Below are the code and all the weights of a small trained network. Each question names an input and a target symbol and asks about switching units off, where a switched-off unit gives its printed mean instead of its output.

import numpy as np


def w(rows, s, z=0):
    codes = np.array(rows[::2]) - 128.0
    scale = np.full(codes.shape[1], s)
    scale[-1] = z or s
    return codes * scale


def f(y):
    return np.maximum(y, 0)


def softmax(a):
    e = np.exp(a - a.max(-1, keepdims=True))
    return e / e.sum(-1, keepdims=True)


def log_softmax(a):
    a = a - a.max(-1, keepdims=True)
    return a - np.log(np.exp(a).sum(-1, keepdims=True))


def net(x, mask):
    ids = ['αγδηθλξστψ'.index(c) for c in x.split()]
    T = len(ids)
    res = E[ids] + P[:T]
    q, k, v = (res @ M[0].T for M in (Q, K, V))
    z = softmax(np.where(np.tri(T) > 0, q @ k.T / 2**0.5, -1e9)) @ v
    res = res + np.where(mask[0], z, O[0][:, -1]) @ O[0][:, :-1]
    y = f(res @ A[0][:, :-1].T + A[0][:, -1])
    res = res + np.where(mask[1:13], y, B[0][:, -1]) @ B[0][:, :-1]
    return log_softmax(res[-1] @ U[:, :-1].T + U[:, -1])


Q, K, V, O, A, B = {}, {}, {}, {}, {}, {}
E = w([
[125,158,119,131,122],'α',
[113,114,214,154,108],'γ',
[106,172,61,79,166],'δ',
[167,144,136,97,168],'η',
[161,188,54,109,171],'θ',
[147,127,205,159,103],'λ',
[128,200,48,166,116],'ξ',
[181,160,137,152,143],'σ',
[119,78,180,56,133],'τ',
[34,120,95,6,111],'ψ',
],0.017)
P = w([
[62,32,45,166,108],'0',
[103,242,100,101,127],'1',
[188,102,146,125,211],'2',
[59,130,175,209,156],'3',
[153,253,133,75,128],'4',
[179,86,175,97,197],'5',
[48,142,184,196,186],'6',
[156,243,140,39,108],'7',
[203,77,157,100,156],'8',
[42,155,210,194,195],'9',
[143,250,130,64,126],'10',
],0.015)
Q[0] = w([
[117,1,88,177,179],'h1',
[132,89,123,86,52],'h1',
],0.0094)
K[0] = w([
[105,197,242,113,254],'h1',
[69,123,107,188,186],'h1',
],0.014)
V[0] = w([
[224,165,140,239,31],'h1',
[118,254,7,144,83],'h1',
],0.011)
O[0] = w([
[169,239,139,253,110,57],'h1',
[226,83,37,158,2,253],'h1',
],0.012,0.0062)
A[0] = w([
[53,85,180,164,68,151],'n1',
[80,217,159,94,200,198],'n2',
[51,90,50,179,120,45],'n3',
[131,61,148,90,166,136],'n4',
[180,119,152,61,76,107],'n5',
[42,105,144,247,92,155],'n6',
[102,167,124,165,26,220],'n7',
[146,85,126,138,88,254],'n8',
[65,137,184,162,186,178],'n9',
[140,196,210,132,133,102],'n10',
[54,162,122,122,60,147],'n11',
[130,196,125,84,116,73],'n12',
],0.012,0.009)
B[0] = w([
[196,10,70,158,147,150],'n1',
[170,51,139,146,87,228],'n2',
[136,127,175,183,94,154],'n3',
[133,170,157,166,59,210],'n4',
[146,123,72,143,153,223],'n5',
[153,196,155,39,101,172],'n6',
[110,150,115,130,193,242],'n7',
[55,173,169,135,152,253],'n8',
[58,152,73,80,170,186],'n9',
[122,127,103,192,96,170],'n10',
[219,125,146,165,113,152],'n11',
[99,166,214,152,158,164],'n12',
],0.012,0.014)
U = w([
[70,237,188,42,231,255],'α',
[85,64,156,162,255,93],'γ',
[186,140,57,69,83,89],'δ',
[247,93,151,112,67,225],'η',
[196,145,61,64,207,120],'θ',
[115,136,200,212,122,28],'λ',
[67,158,82,182,207,24],'ξ',
[239,184,164,192,120,121],'σ',
[66,168,220,85,110,140],'τ',
[120,205,132,70,5,35],'ψ',
],0.0085,0.0061)

Each question gives the input, a string of symbols that net reads in full, and the target symbol t.
The units are the heads (2 rows each of Q, K, V and O) and the neurons (one row each of A and B). Each row of codes is followed by its name. A weight is (code - 128) times the scale printed after its matrix; where a second scale follows, it is the last column's (O, A, B and U).
mask holds one flag per unit, heads first, then neurons. A switched-off unit (its flag False) gives its mean, the last column of its rows in O or B, instead of its output. The means were averaged over made-up inputs and are rounded, as every weight is.
A unit's drop is (log p(t) with every unit on - log p(t) with that unit switched off) / (log p(t) with every unit on - log p(t) with every unit switched off).
The circuit of an input: a set's keep is (log p(t) with only the set's units on - log p(t) with every unit switched off) / (log p(t) with every unit on - log p(t) with every unit switched off). Starting from the 12 units with the biggest drops (on a tie, the unit counted first), units are removed one at a time, each time the one whose removal leaves the highest keep (on an exact tie, the one counted first), for as long as the keep stays at least 0.8.
circuit, biggest first: the units of the circuit, biggest drop first
most important unit: the unit with the biggest drop
top k neurons: the k neurons with the biggest drops, biggest first
input η σ σ γ η σ σ σ η η ξ, target η: circuit, biggest first -> [h1, n2, n8, n9]
input σ δ δ σ α η σ, target α: circuit, biggest first -> [n2]
input ξ σ η η, target α: circuit, biggest first -> [n9, h1]
input η η λ θ δ η λ δ, target η: circuit, biggest first -> [n2, h1, n8]
input δ η η σ α η τ δ σ σ, target α: circuit, biggest first -> [n2, n6]
input σ δ τ η, target γ: top 3 neurons -> [n2, n9, n1]
input τ σ ξ ψ α α η ξ, target τ: circuit, biggest first -> [n2, h1, n9, n4]
input σ γ ψ, target ψ: top 2 neurons -> [n4, n7]
input λ η θ θ η σ η θ, target λ: circuit, biggest first -> [n2, h1, n12]
input λ σ η θ η σ ξ α τ θ, target γ: circuit, biggest first -> [n2, h1]
input λ ψ σ δ σ, target λ: top 2 neurons -> [n2, n10]
input η λ σ ξ λ σ γ σ δ α, target α: circuit, biggest first -> [n6, n7, h1]
input ψ ψ γ, target γ: top 4 neurons -> [n9, n2, n1, n6]
input ξ θ λ ξ σ, target ξ: top 2 neurons -> [n7, n8]
input σ τ ξ α α ψ η, target τ: circuit, biggest first -> [n4, h1]
input τ ξ ξ, target ξ: top 4 neurons -> [n8, n2, n6, n7]
input σ θ τ, target τ: most important unit -> n4
input σ ψ λ σ τ σ α ψ η α, target η: top 3 neurons -> [n1, n4, n7]
input α σ θ θ, target α: top 4 neurons -> [n7, n2, n8, n6]
input ξ σ η γ σ ψ θ η, target ξ: top 3 neurons -> [n8, n7, n5]
